Here is a tiny trained network, its code and every weight. The questions are about switching its units off for an input and a target symbol, where a switched-off unit gives its printed mean instead of its output.

import numpy as np


def w(rows, s, z=0):
    codes = np.array(rows[::2]) - 128.0
    scale = np.full(codes.shape[1], s)
    scale[-1] = z or s
    return codes * scale


def f(y):
    return np.maximum(y, 0)


def softmax(a):
    e = np.exp(a - a.max(-1, keepdims=True))
    return e / e.sum(-1, keepdims=True)


def log_softmax(a):
    a = a - a.max(-1, keepdims=True)
    return a - np.log(np.exp(a).sum(-1, keepdims=True))


def net(x, mask):
    ids = ['βγεζλξπστφψω'.index(c) for c in x.split()]
    T = len(ids)
    res = E[ids] + P[:T]
    u = 0
    for l in range(2):
        q, k, v = (res @ M[l].T for M in (Q, K, V))
        z = softmax(np.where(np.tri(T) > 0, q @ k.T / 4**0.5, -1e9)) @ v
        res = res + np.where(mask[u], z, O[l][:, -1]) @ O[l][:, :-1]
        u += 1
        y = f(res @ A[l][:, :-1].T + A[l][:, -1])
        res = res + np.where(mask[u : u + 12], y, B[l][:, -1]) @ B[l][:, :-1]
        u += 12
    return log_softmax(res[-1] @ U[:, :-1].T + U[:, -1])


Q, K, V, O, A, B = {}, {}, {}, {}, {}, {}
E = w([
[127,157,143,172,105,83,6,172,169,241],'β',
[108,210,123,118,158,170,190,77,214,67],'γ',
[100,92,129,88,119,98,95,163,138,177],'ε',
[151,120,146,97,113,71,88,91,170,127],'ζ',
[137,187,102,136,52,66,91,106,101,185],'λ',
[37,112,127,123,24,136,61,197,206,210],'ξ',
[135,133,94,144,100,156,132,160,23,90],'π',
[145,210,106,113,53,147,67,74,95,114],'σ',
[96,132,127,221,186,141,128,160,84,228],'τ',
[55,193,79,136,180,140,121,45,147,208],'φ',
[118,88,196,163,100,125,165,121,155,161],'ψ',
[168,126,171,150,38,216,44,112,170,126],'ω',
],0.02)
P = w([
[123,120,115,93,118,89,100,81,107,150],'0',
[105,132,148,159,99,92,184,214,121,129],'1',
[118,97,9,228,167,230,126,92,149,120],'2',
[194,122,99,75,181,162,168,112,103,189],'3',
[102,93,100,150,45,70,153,191,108,143],'4',
[104,115,100,238,203,190,87,76,217,36],'5',
[136,158,117,102,175,139,188,88,169,155],'6',
],0.013)
Q[0] = w([
[131,69,92,66,195,189,3,127,139,191],'0.h1',
[184,131,137,180,78,11,155,118,53,110],'0.h1',
[223,156,33,95,179,131,154,115,135,113],'0.h1',
[153,135,107,220,106,102,90,173,124,151],'0.h1',
],0.0065)
K[0] = w([
[111,83,73,9,112,110,126,217,85,161],'0.h1',
[200,99,137,166,149,167,123,73,90,135],'0.h1',
[157,135,97,60,255,42,167,157,89,33],'0.h1',
[186,55,94,145,152,142,148,61,90,132],'0.h1',
],0.0066)
V[0] = w([
[143,154,129,125,115,46,113,95,171,122],'0.h1',
[101,155,203,62,135,253,100,80,70,239],'0.h1',
[105,73,158,187,119,166,136,68,103,158],'0.h1',
[228,152,203,15,135,250,54,125,173,131],'0.h1',
],0.0045)
O[0] = w([
[164,161,148,124,189,128,151,150,103,143,131],'0.h1',
[30,177,124,115,108,137,176,100,184,111,228],'0.h1',
[139,76,94,134,132,154,140,98,148,162,156],'0.h1',
[112,114,196,117,162,141,147,103,122,4,5],'0.h1',
],0.011,0.0022)
A[0] = w([
[167,143,139,84,97,109,95,196,86,121,178],'0.n1',
[168,143,109,141,110,121,107,69,63,119,70],'0.n2',
[138,148,139,47,2,127,50,96,67,97,86],'0.n3',
[110,74,96,123,150,178,94,102,69,105,133],'0.n4',
[93,123,78,165,115,155,84,85,76,136,177],'0.n5',
[229,103,110,171,82,140,123,168,142,71,80],'0.n6',
[95,106,54,95,105,187,121,114,156,191,206],'0.n7',
[140,222,144,24,78,117,91,144,166,102,196],'0.n8',
[183,63,142,154,75,190,154,188,65,154,16],'0.n9',
[70,123,125,153,131,152,161,83,140,132,97],'0.n10',
[142,128,129,121,168,122,113,50,162,125,2],'0.n11',
[143,128,61,118,94,180,170,134,177,67,141],'0.n12',
],0.0088,0.0035)
B[0] = w([
[205,147,93,54,90,180,106,208,132,223,162],'0.n1',
[94,212,59,105,133,130,135,98,149,104,164],'0.n2',
[109,98,128,107,162,176,136,203,134,178,197],'0.n3',
[155,216,121,139,62,165,107,82,212,86,159],'0.n4',
[90,176,111,90,198,165,224,198,194,116,216],'0.n5',
[58,129,254,65,151,131,136,157,22,112,148],'0.n6',
[136,122,182,190,171,116,127,83,105,75,246],'0.n7',
[132,163,149,26,141,149,103,222,98,73,193],'0.n8',
[75,114,153,132,92,133,107,94,167,228,163],'0.n9',
[178,156,185,145,136,141,124,197,116,136,160],'0.n10',
[177,99,54,198,135,129,94,136,106,34,146],'0.n11',
[134,50,213,118,143,93,128,215,121,168,170],'0.n12',
],0.0071,0.013)
Q[1] = w([
[142,83,101,155,105,79,198,141,251,155],'1.h1',
[95,32,198,49,1,134,114,219,116,68],'1.h1',
[144,132,99,103,65,15,217,57,153,62],'1.h1',
[191,119,164,210,92,71,136,19,126,30],'1.h1',
],0.0054)
K[1] = w([
[188,69,117,157,153,161,220,98,255,134],'1.h1',
[152,147,210,104,127,237,129,112,168,146],'1.h1',
[123,156,22,163,91,127,138,123,125,138],'1.h1',
[65,121,173,131,132,22,46,227,170,52],'1.h1',
],0.0055)
V[1] = w([
[108,121,117,97,45,193,210,134,122,133],'1.h1',
[107,134,93,79,169,192,60,2,175,104],'1.h1',
[156,192,147,89,63,76,186,156,171,123],'1.h1',
[62,206,96,33,154,195,136,111,37,147],'1.h1',
],0.0057)
O[1] = w([
[109,92,79,30,2,95,129,188,247,149,176],'1.h1',
[189,162,133,145,152,209,181,198,91,95,86],'1.h1',
[237,52,115,154,94,118,92,119,148,87,159],'1.h1',
[113,195,133,123,200,96,120,162,141,110,254],'1.h1',
],0.0099)
A[1] = w([
[185,149,134,127,94,87,140,124,59,156,203],'1.n1',
[155,138,75,82,122,204,189,126,153,59,193],'1.n2',
[175,127,193,132,93,46,124,114,65,121,3],'1.n3',
[156,161,123,112,202,93,146,41,67,128,12],'1.n4',
[148,103,109,132,39,30,145,188,144,87,184],'1.n5',
[101,184,11,115,78,254,110,127,70,108,231],'1.n6',
[134,114,160,146,184,201,86,127,179,101,31],'1.n7',
[112,61,159,93,47,129,76,177,222,72,191],'1.n8',
[185,128,156,103,138,91,63,32,93,177,124],'1.n9',
[91,146,198,40,131,119,156,119,118,136,89],'1.n10',
[90,71,182,203,53,146,119,112,151,148,121],'1.n11',
[152,117,206,74,166,145,171,114,129,99,162],'1.n12',
],0.0089,0.0035)
B[1] = w([
[158,119,143,141,121,88,118,50,189,185,139],'1.n1',
[162,119,130,168,169,102,112,104,108,124,198],'1.n2',
[91,74,134,127,162,102,141,96,166,150,132],'1.n3',
[133,174,128,100,12,142,135,109,53,55,142],'1.n4',
[182,85,123,133,137,202,40,89,90,125,193],'1.n5',
[148,86,147,190,166,128,79,44,148,142,203],'1.n6',
[177,139,47,162,51,128,130,94,177,165,179],'1.n7',
[120,145,148,203,74,120,132,133,40,121,252],'1.n8',
[120,158,255,125,136,74,64,128,136,81,141],'1.n9',
[96,46,58,184,134,90,157,232,129,145,187],'1.n10',
[149,108,119,129,195,119,79,97,167,56,166],'1.n11',
[185,134,149,139,112,67,123,99,59,149,161],'1.n12',
],0.0087,0.016)
U = w([
[167,72,93,199,151,176,107,56,168,122,249],'β',
[115,175,145,201,123,132,124,68,157,50,105],'γ',
[136,141,97,133,191,207,71,208,134,22,116],'ε',
[199,147,88,143,10,166,188,160,118,171,63],'ζ',
[95,160,254,123,156,182,43,118,121,131,2],'λ',
[172,43,247,143,134,77,200,94,164,164,157],'ξ',
[189,119,162,59,105,108,99,82,104,123,193],'π',
[36,24,134,105,199,4,179,163,145,142,168],'σ',
[28,114,182,173,124,100,191,215,110,23,49],'τ',
[173,168,63,64,121,76,158,129,153,166,141],'φ',
[222,111,115,137,92,49,208,141,140,107,60],'ψ',
[84,193,173,144,201,157,227,194,94,154,102],'ω',
],0.0068,0.0045)

Each question gives the input, a string of symbols that net reads in full, and the target symbol t.
The units are the heads (4 rows each of Q, K, V and O) and the neurons (one row each of A and B). Each row of codes is followed by its name. A weight is (code - 128) times the scale printed after its matrix; where a second scale follows, it is the last column's (O, A, B and U).
mask holds one flag per unit, layer by layer, with each layer's heads first. A switched-off unit (its flag False) gives its mean, the last column of its rows in O or B, instead of its output. The means were averaged over made-up inputs and are rounded, as every weight is.
A unit's drop is (log p(t) with every unit on - log p(t) with that unit switched off) / (log p(t) with every unit on - log p(t) with every unit switched off).
The circuit of an input: a set's keep is (log p(t) with only the set's units on - log p(t) with every unit switched off) / (log p(t) with every unit on - log p(t) with every unit switched off). Starting from the 12 units with the biggest drops (on a tie, the unit counted first), units are removed one at a time, each time the one whose removal leaves the highest keep (on an exact tie, the one counted first), for as long as the keep stays at least 0.8.
units of the circuit, in order: the units of the circuit, biggest drop first
unit that matters most: the unit with the biggest drop
k most important neurons of layer l: the k neurons of layer l with the biggest drops, biggest first
input σ λ γ ξ β, target λ: units of the circuit, in order	[1.n7; 1.n10]
input π ω σ ω ζ, target τ: 2 most important neurons of layer 1	[1.n8; 1.n10]
input λ λ ω π β, target τ: units of the circuit, in order	[0.h1; 1.n8]
input ε π ε ε π, target ζ: unit that matters most	0.n1
input ξ σ ψ τ, target ω: units of the circuit, in order	[1.h1; 1.n6]
input ω γ ε ξ π ξ, target γ: 4 most important neurons of layer 1	[1.n8; 1.n7; 1.n11; 1.n10]
input τ π ζ λ, target φ: units of the circuit, in order	[1.n8; 1.n5; 0.n2]
input σ ζ π ω γ, target τ: units of the circuit, in order	[0.n12; 1.n6]
input ζ π ε π ξ, target ζ: units of the circuit, in order	[1.n8; 0.h1]
input ψ γ π ζ ψ, target β: units of the circuit, in order	[1.n5; 1.h1]
input σ π π ξ, target τ: units of the circuit, in order	[0.h1; 1.n8; 1.n10]
input ξ τ λ π ω ω, target γ: 2 most important neurons of layer 0	[0.n6; 0.n3]
input λ π π π λ, target ζ: 2 most important neurons of layer 1	[1.n8; 1.n11]
input β ζ φ λ ζ, target ω: units of the circuit, in order	[1.h1]
input ξ φ ξ π, target β: units of the circuit, in order	[0.n4; 1.n6]
input π ε φ π π, target ω: units of the circuit, in order	[0.h1; 1.h1]
input σ π π, target γ: 4 most important neurons of layer 0	[0.n4; 0.n6; 0.n7; 0.n3]
input ζ π ζ, target γ: 4 most important neurons of layer 1	[1.n4; 1.n5; 1.n10; 1.n6]
input ξ τ ω ε λ, target τ: units of the circuit, in order	[0.h1; 1.n7]
input λ τ ξ ε, target σ: unit that matters most	0.h1
input π σ λ σ ζ, target ε: 2 most important neurons of layer 1	[1.n5; 1.n7]
input ε ω ξ ω σ β φ, target γ: 2 most important neurons of layer 0	[0.n11; 0.n3]
input ω σ λ ζ, target π: 2 most important neurons of layer 1	[1.n12; 1.n5]
input σ ω ω π π, target τ: 4 most important neurons of layer 0	[0.n6; 0.n12; 0.n11; 0.n9]
input β φ γ λ, target φ: 3 most important neurons of layer 1	[1.n8; 1.n5; 1.n1]
input φ τ λ λ φ, target ω: 2 most important neurons of layer 0	[0.n7; 0.n5]
input τ ζ π π ε, target ζ: 3 most important neurons of layer 0	[0.n1; 0.n4; 0.n9]
input β λ ζ ω τ, target τ: units of the circuit, in order	[0.h1]
